Here is a tiny trained network, its code and every weight. The questions are about switching its units off for an input and a target symbol, where a switched-off unit gives its printed mean instead of its output.

import numpy as np


def w(rows, s, z=0):
    codes = np.array(rows[::2]) - 128.0
    scale = np.full(codes.shape[1], s)
    scale[-1] = z or s
    return codes * scale


def f(y):
    return y / 2 * (1 + np.tanh(0.7978845608 * (y + 0.044715 * y**3)))


def softmax(a):
    e = np.exp(a - a.max(-1, keepdims=True))
    return e / e.sum(-1, keepdims=True)


def log_softmax(a):
    a = a - a.max(-1, keepdims=True)
    return a - np.log(np.exp(a).sum(-1, keepdims=True))


def net(x, mask):
    ids = ['αβγδεζλμξτφψ'.index(c) for c in x.split()]
    T = len(ids)
    res = E[ids] + P[:T]
    u = 0
    for l in range(2):
        r = res
        for j in range(2):
            rows = slice(3 * j, 3 * j + 3)
            q, k, v = (r @ M[l][rows].T for M in (Q, K, V))
            z = softmax(np.where(np.tri(T) > 0, q @ k.T / 3**0.5, -1e9)) @ v
            o = O[l][rows]
            res = res + np.where(mask[u + j], z, o[:, -1]) @ o[:, :-1]
        u += 2
        y = f(res @ A[l][:, :-1].T + A[l][:, -1])
        res = res + np.where(mask[u : u + 8], y, B[l][:, -1]) @ B[l][:, :-1]
        u += 8
    return log_softmax(res[-1] @ U[:, :-1].T + U[:, -1])


Q, K, V, O, A, B = {}, {}, {}, {}, {}, {}
E = w([
[64,8,113],'α',
[83,123,70],'β',
[166,169,126],'γ',
[65,191,77],'δ',
[54,22,90],'ε',
[155,90,20],'ζ',
[218,102,58],'λ',
[95,100,89],'μ',
[118,111,106],'ξ',
[96,129,146],'τ',
[73,166,88],'φ',
[143,188,134],'ψ',
],0.013)
P = w([
[145,178,9],'0',
[42,64,152],'1',
[177,132,90],'2',
[172,176,99],'3',
[63,77,203],'4',
[94,80,109],'5',
[212,173,106],'6',
],0.012)
Q[0] = w([
[118,142,104],'L0H0',
[199,170,166],'L0H0',
[98,101,207],'L0H0',
[40,1,223],'L0H1',
[75,32,187],'L0H1',
[191,182,193],'L0H1',
],0.0089)
K[0] = w([
[166,214,112],'L0H0',
[68,88,163],'L0H0',
[88,118,127],'L0H0',
[136,63,254],'L0H1',
[119,111,237],'L0H1',
[160,96,135],'L0H1',
],0.011)
V[0] = w([
[213,159,97],'L0H0',
[119,175,82],'L0H0',
[184,179,136],'L0H0',
[2,145,122],'L0H1',
[220,31,40],'L0H1',
[162,59,113],'L0H1',
],0.0086)
O[0] = w([
[163,151,253,201],'L0H0',
[131,142,207,213],'L0H0',
[228,162,180,132],'L0H0',
[26,160,88,171],'L0H1',
[164,60,154,255],'L0H1',
[188,117,246,153],'L0H1',
],0.0069,0.0057)
A[0] = w([
[101,105,77,96],'L0N0',
[217,74,67,167],'L0N1',
[83,135,113,198],'L0N2',
[235,254,133,84],'L0N3',
[111,53,190,254],'L0N4',
[73,59,75,67],'L0N5',
[191,89,131,64],'L0N6',
[61,44,153,135],'L0N7',
],0.009,0.0015)
B[0] = w([
[135,81,107,143],'L0N0',
[67,173,185,253],'L0N1',
[115,56,174,161],'L0N2',
[173,196,2,239],'L0N3',
[178,191,215,219],'L0N4',
[247,91,82,179],'L0N5',
[114,110,165,203],'L0N6',
[142,181,160,214],'L0N7',
],0.0072,0.0058)
Q[1] = w([
[136,127,163],'L1H0',
[227,104,156],'L1H0',
[149,149,92],'L1H0',
[191,107,121],'L1H1',
[107,11,173],'L1H1',
[172,129,74],'L1H1',
],0.013)
K[1] = w([
[107,205,23],'L1H0',
[243,159,57],'L1H0',
[142,79,1],'L1H0',
[204,50,69],'L1H1',
[155,163,223],'L1H1',
[235,142,132],'L1H1',
],0.0067)
V[1] = w([
[160,163,119],'L1H0',
[111,171,253],'L1H0',
[174,77,140],'L1H0',
[197,234,102],'L1H1',
[107,187,132],'L1H1',
[141,104,117],'L1H1',
],0.011)
O[1] = w([
[134,85,126,214],'L1H0',
[156,74,74,117],'L1H0',
[221,194,235,123],'L1H0',
[85,3,169,254],'L1H1',
[113,112,92,155],'L1H1',
[64,207,122,116],'L1H1',
],0.0077,0.0071)
A[1] = w([
[2,166,157,213],'L1N0',
[71,139,131,180],'L1N1',
[183,132,184,191],'L1N2',
[116,143,83,139],'L1N3',
[71,51,179,7],'L1N4',
[42,56,145,111],'L1N5',
[123,104,118,182],'L1N6',
[7,83,172,86],'L1N7',
],0.0089,0.0019)
B[1] = w([
[246,106,78,190],'L1N0',
[151,79,126,151],'L1N1',
[118,194,21,254],'L1N2',
[112,27,113,141],'L1N3',
[79,191,244,228],'L1N4',
[2,78,162,220],'L1N5',
[3,53,152,155],'L1N6',
[190,200,72,210],'L1N7',
],0.005,0.0062)
U = w([
[152,246,121,108],'α',
[85,184,89,253],'β',
[59,126,184,31],'γ',
[118,94,53,102],'δ',
[83,254,190,28],'ε',
[174,128,128,90],'ζ',
[192,58,178,157],'λ',
[114,184,73,112],'μ',
[120,168,197,166],'ξ',
[133,149,113,102],'τ',
[66,174,60,101],'φ',
[33,125,163,165],'ψ',
],0.0087,0.0036)

Each question gives the input, a string of symbols that net reads in full, and the target symbol t.
The units are the heads (3 rows each of Q, K, V and O) and the neurons (one row each of A and B). Each row of codes is followed by its name. A weight is (code - 128) times the scale printed after its matrix; where a second scale follows, it is the last column's (O, A, B and U).
mask holds one flag per unit, layer by layer, with each layer's heads first. A switched-off unit (its flag False) gives its mean, the last column of its rows in O or B, instead of its output. The means were averaged over made-up inputs and are rounded, as every weight is.
A unit's drop is (log p(t) with every unit on - log p(t) with that unit switched off) / (log p(t) with every unit on - log p(t) with every unit switched off).
The circuit of an input: a set's keep is (log p(t) with only the set's units on - log p(t) with every unit switched off) / (log p(t) with every unit on - log p(t) with every unit switched off). Starting from the 12 units with the biggest drops (on a tie, the unit counted first), units are removed one at a time, each time the one whose removal leaves the highest keep (on an exact tie, the one counted first), for as long as the keep stays at least 0.8.
units of the circuit, in order: the units of the circuit, biggest drop first
top k neurons in layer l: the k neurons of layer l with the biggest drops, biggest first
heads that matter: for each layer, one digit per head in row order, 1 if its drop is at least 0.15 and else 0, layers parted by /
input δ λ δ λ, target δ: units of the circuit, in order	[L0H1, L1H1, L0N3]
input ψ ψ α, target ψ: heads that matter	11 / 10
input α δ α β, target α: top 2 neurons in layer 0	[L0N5, L0N0]
input δ τ β, target δ: units of the circuit, in order	[L0H1, L1H0, L1H1]
input λ λ δ, target λ: heads that matter	11 / 11
input λ λ δ λ α ψ, target λ: heads that matter	11 / 10
input α α δ, target α: heads that matter	10 / 11
input δ ε γ, target δ: units of the circuit, in order	[L0H1, L0H0, L0N4, L1H0]
input ψ λ ψ ζ, target ψ: heads that matter	00 / 01
input α α μ α α α α, target α: heads that matter	10 / 11
input λ ψ β λ, target λ: heads that matter	11 / 11
input ε λ γ, target ε: top neuron in layer 0	[L0N5]
input ψ ψ μ β δ λ γ, target ψ: heads that matter	10 / 01
input ψ τ λ δ, target ψ: heads that matter	10 / 01
input α ψ ψ β μ δ λ, target α: top 3 neurons in layer 0	[L0N5, L0N1, L0N3]
input ψ λ ψ λ λ, target ξ: heads that matter	01 / 00
input λ μ β, target λ: heads that matter	11 / 10
input λ λ λ ψ, target λ: units of the circuit, in order	[L0H1]
input α ζ λ ψ, target α: heads that matter	10 / 01
input β λ ψ ψ α, target ε: heads that matter	00 / 00
input ψ δ λ ψ λ ψ, target ψ: top 2 neurons in layer 1	[L1N5, L1N4]
input α λ ψ μ λ λ β, target α: top 2 neurons in layer 1	[L1N5, L1N6]
input α φ ζ, target α: units of the circuit, in order	[L1H1, L1H0, L0H0, L0N5]
input β δ β δ δ, target φ: units of the circuit, in order	[L0H1, L1H0]
input ψ α β, target ψ: top 2 neurons in layer 1	[L1N5, L1N4]
